Here is a tiny trained network, its code and every weight. The questions are about switching its units off for an input and a class, where a switched-off unit gives its printed mean instead of its output.

import numpy as np


def w(rows, s, z=0):
    codes = np.array(rows[::2]) - 128.0
    scale = np.full(codes.shape[1], s)
    scale[-1] = z or s
    return codes * scale


def f(y):
    return np.maximum(y, 0)


def log_softmax(a):
    a = a - a.max(-1, keepdims=True)
    return a - np.log(np.exp(a).sum(-1, keepdims=True))


def net(x, mask):
    res = np.array(x, float).reshape(1, 4) / 4 @ E
    y = f(res @ A[0][:, :-1].T + A[0][:, -1])
    res = res + np.where(mask, y, B[0][:, -1]) @ B[0][:, :-1]
    return log_softmax(res[-1] @ U[:, :-1].T + U[:, -1])


A, B = {}, {}
E = w([
[107,108,214,171,177,75,96,119,112],'x0',
[174,63,95,97,180,9,135,90,153],'x1',
[103,79,148,46,157,191,39,77,92],'x2',
[133,219,154,93,173,153,166,59,166],'x3',
],0.015)
A[0] = w([
[99,165,154,164,79,177,115,123,101,94],'neuron 1',
[181,111,37,106,103,183,160,139,161,63],'neuron 2',
[189,162,118,194,139,89,184,166,173,1],'neuron 3',
[159,77,52,107,218,135,59,70,135,129],'neuron 4',
[142,98,74,125,157,85,122,122,175,82],'neuron 5',
[101,216,160,143,176,126,143,79,133,59],'neuron 6',
[64,146,149,107,137,187,80,153,97,125],'neuron 7',
[140,142,48,75,77,151,165,108,149,37],'neuron 8',
[172,118,114,98,137,73,151,91,162,83],'neuron 9',
[202,71,101,140,165,89,177,104,138,65],'neuron 10',
[111,98,81,119,129,79,100,144,122,140],'neuron 11',
[121,160,125,161,124,73,218,202,138,24],'neuron 12',
[98,113,250,236,213,94,103,129,124,71],'neuron 13',
[78,34,86,200,92,119,82,226,64,77],'neuron 14',
[127,201,151,88,196,158,192,40,203,81],'neuron 15',
[149,118,124,109,156,96,152,132,107,34],'neuron 16',
[107,130,165,167,79,183,188,168,96,140],'neuron 17',
],0.011,0.0025)
B[0] = w([
[121,236,214,186,145,79,126,141,92,204],'neuron 1',
[217,145,38,89,44,71,42,133,151,201],'neuron 2',
[200,159,193,38,227,191,177,26,46,211],'neuron 3',
[151,191,248,79,144,153,170,138,85,221],'neuron 4',
[93,182,171,173,137,91,155,156,174,187],'neuron 5',
[113,77,22,109,144,179,201,164,215,204],'neuron 6',
[135,188,200,137,171,119,120,70,116,220],'neuron 7',
[205,137,118,158,47,64,65,158,143,199],'neuron 8',
[51,254,135,166,144,94,124,208,159,193],'neuron 9',
[66,196,166,142,158,109,117,190,152,204],'neuron 10',
[83,147,127,169,156,145,192,143,118,180],'neuron 11',
[194,118,182,69,111,198,125,73,82,213],'neuron 12',
[237,131,37,86,23,15,5,140,193,242],'neuron 13',
[84,39,16,112,202,194,208,122,125,249],'neuron 14',
[62,60,14,148,175,168,182,97,167,250],'neuron 15',
[112,203,115,148,106,140,157,115,146,157],'neuron 16',
[115,191,195,209,163,139,171,201,173,207],'neuron 17',
],0.0076,0.017)
U = w([
[89,205,215,231,131,114,155,184,134,81],'0',
[80,63,51,161,149,169,183,135,136,139],'1',
[209,136,100,122,13,88,46,139,143,87],'2',
[173,147,248,46,145,185,134,63,69,254],'3',
],0.012,0.00022)

Each question gives the input, the list of numbers given to net, and the class t.
The units are the neurons (one row each of A and B). Each row of codes is followed by its name. A weight is (code - 128) times the scale printed after its matrix; where a second scale follows, it is the last column's (A, B and U).
mask holds one flag per neuron, in row order. A switched-off neuron (its flag False) gives its mean, the last column of its row in B, instead of its output. The means were averaged over made-up inputs and are rounded, as every weight is.
A unit's drop is (log p(t) with every unit on - log p(t) with that unit switched off) / (log p(t) with every unit on - log p(t) with every unit switched off).
The circuit of an input: a set's keep is (log p(t) with only the set's units on - log p(t) with every unit switched off) / (log p(t) with every unit on - log p(t) with every unit switched off). Starting from the 12 units with the biggest drops (on a tie, the unit counted first), units are removed one at a time, each time the one whose removal leaves the highest keep (on an exact tie, the one counted first), for as long as the keep stays at least 0.8.
circuit, biggest first: the units of the circuit, biggest drop first
k most important neurons: the k neurons with the biggest drops, biggest first
drop when u is switched off: that unit's drop, to one decimal
input [-4,-2,8,-7], class 3: most important neuron => neuron 15
input [-3,5,-3,6], class 1: 2 most important neurons => neuron 15; neuron 1
input [0,8,4,8], class 0: 4 most important neurons => neuron 4; neuron 9; neuron 14; neuron 10
input [5,-8,8,1], class 0: 3 most important neurons => neuron 3; neuron 1; neuron 12
input [7,-5,-2,7], class 1: 2 most important neurons => neuron 15; neuron 6
input [8,4,3,-8], class 1: 3 most important neurons => neuron 14; neuron 11; neuron 2
input [8,-6,8,-2], class 2: 3 most important neurons => neuron 13; neuron 3; neuron 12
input [2,5,5,1], class 0: circuit, biggest first => neuron 3; neuron 9
input [0,3,-7,-3], class 3: 2 most important neurons => neuron 3; neuron 12
input [-6,5,-2,2], class 2: 3 most important neurons => neuron 2; neuron 8; neuron 17
input [1,5,-2,6], class 1: 4 most important neurons => neuron 15; neuron 6; neuron 1; neuron 17
input [-7,-8,7,3], class 0: 2 most important neurons => neuron 13; neuron 1
input [8,-6,-3,8], class 1: drop when neuron 15 is switched off => 0.7
input [7,-4,0,3], class 2: circuit, biggest first => neuron 13
input [7,2,-5,4], class 2: drop when neuron 2 is switched off => 0.0
input [7,-2,-6,5], class 2: drop when neuron 13 is switched off => 1.2
